Below is a small trained network, with its code and all its weights. Each question gives an input and a class and asks what happens when units are switched off, that is, made to give their printed mean instead of their output.

import numpy as np


def w(rows, s, z=0):
    codes = np.array(rows[::2]) - 128.0
    scale = np.full(codes.shape[1], s)
    scale[-1] = z or s
    return codes * scale


def norm(h):
    return h / np.sqrt((h * h).mean(-1, keepdims=True) + 1e-5)


def f(y):
    return np.maximum(y, 0)


def log_softmax(a):
    a = a - a.max(-1, keepdims=True)
    return a - np.log(np.exp(a).sum(-1, keepdims=True))


def net(x, mask):
    res = np.array(x, float).reshape(1, 4) / 4 @ E
    u = 0
    for l in range(4):
        y = f(norm(res) @ A[l][:, :-1].T + A[l][:, -1])
        res = res + np.where(mask[u : u + 5], y, B[l][:, -1]) @ B[l][:, :-1]
        u += 5
    return log_softmax(norm(res)[-1] @ U[:, :-1].T + U[:, -1])


A, B = {}, {}
E = w([
[229,112,148,21],'x0',
[191,218,144,14],'x1',
[255,88,113,118],'x2',
[46,42,27,94],'x3',
],0.0045)
A[0] = w([
[140,113,255,147,4],'L0N0',
[79,121,117,118,150],'L0N1',
[101,125,159,205,163],'L0N2',
[85,86,134,98,83],'L0N3',
[84,146,167,91,64],'L0N4',
],0.01,0.003)
B[0] = w([
[69,137,251,206,204],'L0N0',
[144,124,179,119,196],'L0N1',
[179,149,68,144,253],'L0N2',
[117,138,116,115,171],'L0N3',
[1,101,125,120,171],'L0N4',
],0.0069,0.0037)
A[1] = w([
[60,124,147,213,204],'L1N0',
[136,48,120,110,14],'L1N1',
[175,255,126,138,240],'L1N2',
[134,47,79,135,140],'L1N3',
[229,205,210,253,5],'L1N4',
],0.0071,0.0022)
B[1] = w([
[178,47,159,77,227],'L1N0',
[253,140,196,206,147],'L1N1',
[83,216,52,185,234],'L1N2',
[102,49,72,153,180],'L1N3',
[48,143,193,131,253],'L1N4',
],0.006,0.0054)
A[2] = w([
[173,109,65,101,8],'L2N0',
[119,106,254,181,61],'L2N1',
[237,85,151,133,251],'L2N2',
[97,233,168,131,46],'L2N3',
[188,121,114,128,9],'L2N4',
],0.0082,0.0023)
B[2] = w([
[245,92,255,77,161],'L2N0',
[129,188,218,153,238],'L2N1',
[78,108,173,157,227],'L2N2',
[194,61,100,104,253],'L2N3',
[169,108,84,21,146],'L2N4',
],0.0075,0.0043)
A[3] = w([
[66,105,111,62,116],'L3N0',
[84,125,131,225,30],'L3N1',
[190,179,80,103,3],'L3N2',
[128,76,79,167,27],'L3N3',
[162,127,118,255,65],'L3N4',
],0.0093,0.0026)
B[3] = w([
[105,127,153,102,216],'L3N0',
[184,141,53,102,239],'L3N1',
[202,188,70,105,169],'L3N2',
[137,93,132,252,189],'L3N3',
[58,158,92,107,254],'L3N4',
],0.012,0.0034)
U = w([
[223,194,87,96,82],'0',
[221,26,170,95,1],'1',
[139,192,219,212,246],'2',
[123,9,99,250,169],'3',
[105,182,48,195,110],'4',
[44,103,157,61,65],'5',
],0.016,0.0031)

Each question gives the input, the list of numbers given to net, and the class t.
The units are the neurons (one row each of A and B). Each row of codes is followed by its name. A weight is (code - 128) times the scale printed after its matrix; where a second scale follows, it is the last column's (A, B and U).
mask holds one flag per neuron, layer by layer. A switched-off neuron (its flag False) gives its mean, the last column of its row in B, instead of its output. The means were averaged over made-up inputs and are rounded, as every weight is.
A unit's drop is (log p(t) with every unit on - log p(t) with that unit switched off) / (log p(t) with every unit on - log p(t) with every unit switched off).
The circuit of an input: a set's keep is (log p(t) with only the set's units on - log p(t) with every unit switched off) / (log p(t) with every unit on - log p(t) with every unit switched off). Starting from the 12 units with the biggest drops (on a tie, the unit counted first), units are removed one at a time, each time the one whose removal leaves the highest keep (on an exact tie, the one counted first), for as long as the keep stays at least 0.8.
circuit, biggest first: the units of the circuit, biggest drop first
most important unit: the unit with the biggest drop
k most important neurons: the k neurons with the biggest drops, biggest first
k most important neurons of layer l: the k neurons of layer l with the biggest drops, biggest first
drop when u is switched off: that unit's drop, to one decimal
input [3,0,0,5], class 1: 2 most important neurons -> [L2N0 L1N4]
input [-3,1,7,-1], class 4: 3 most important neurons -> [L0N0 L1N0 L3N4]
input [-6,-8,4,-5], class 4: most important unit -> L0N2
input [-3,4,1,0], class 0: 2 most important neurons of layer 2 -> [L2N2 L2N3]
input [-7,-6,-1,-5], class 4: 2 most important neurons -> [L0N2 L3N1]
input [-8,-8,-1,-4], class 4: circuit, biggest first -> [L3N4 L3N1]
input [2,-3,-6,0], class 5: circuit, biggest first -> [L1N2 L3N3]
input [-5,1,-3,-1], class 4: 2 most important neurons of layer 3 -> [L3N4 L3N1]
input [8,-1,-3,-2], class 2: circuit, biggest first -> [L0N0 L2N1]
input [0,5,2,7], class 1: 3 most important neurons -> [L2N0 L1N2 L1N4]
input [-3,3,-4,0], class 5: 2 most important neurons -> [L0N4 L0N0]
input [-8,4,-4,-5], class 4: 2 most important neurons -> [L1N2 L0N2]
input [-6,7,5,8], class 1: 2 most important neurons -> [L2N0 L1N4]
input [5,-8,3,-3], class 2: circuit, biggest first -> [L2N1]
input [-4,3,8,4], class 1: 3 most important neurons -> [L2N0 L1N2 L0N0]
input [-1,6,-2,-1], class 0: 2 most important neurons of layer 3 -> [L3N2 L3N4]
input [-4,5,8,8], class 1: 2 most important neurons -> [L2N0 L1N2]
input [2,3,1,3], class 1: 3 most important neurons -> [L0N2 L2N0 L1N2]
input [4,3,0,4], class 1: 2 most important neurons of layer 1 -> [L1N4 L1N2]
input [4,-6,6,-3], class 2: most important neuron of layer 2 -> [L2N1]
input [-3,-2,-6,-2], class 4: 2 most important neurons -> [L0N2 L3N4]
input [5,3,8,-8], class 2: 2 most important neurons of layer 0 -> [L0N0 L0N2]
input [-8,7,-1,-6], class 4: 2 most important neurons of layer 2 -> [L2N0 L2N3]
input [5,2,5,-6], class 2: drop when L1N4 is switched off -> 0.1
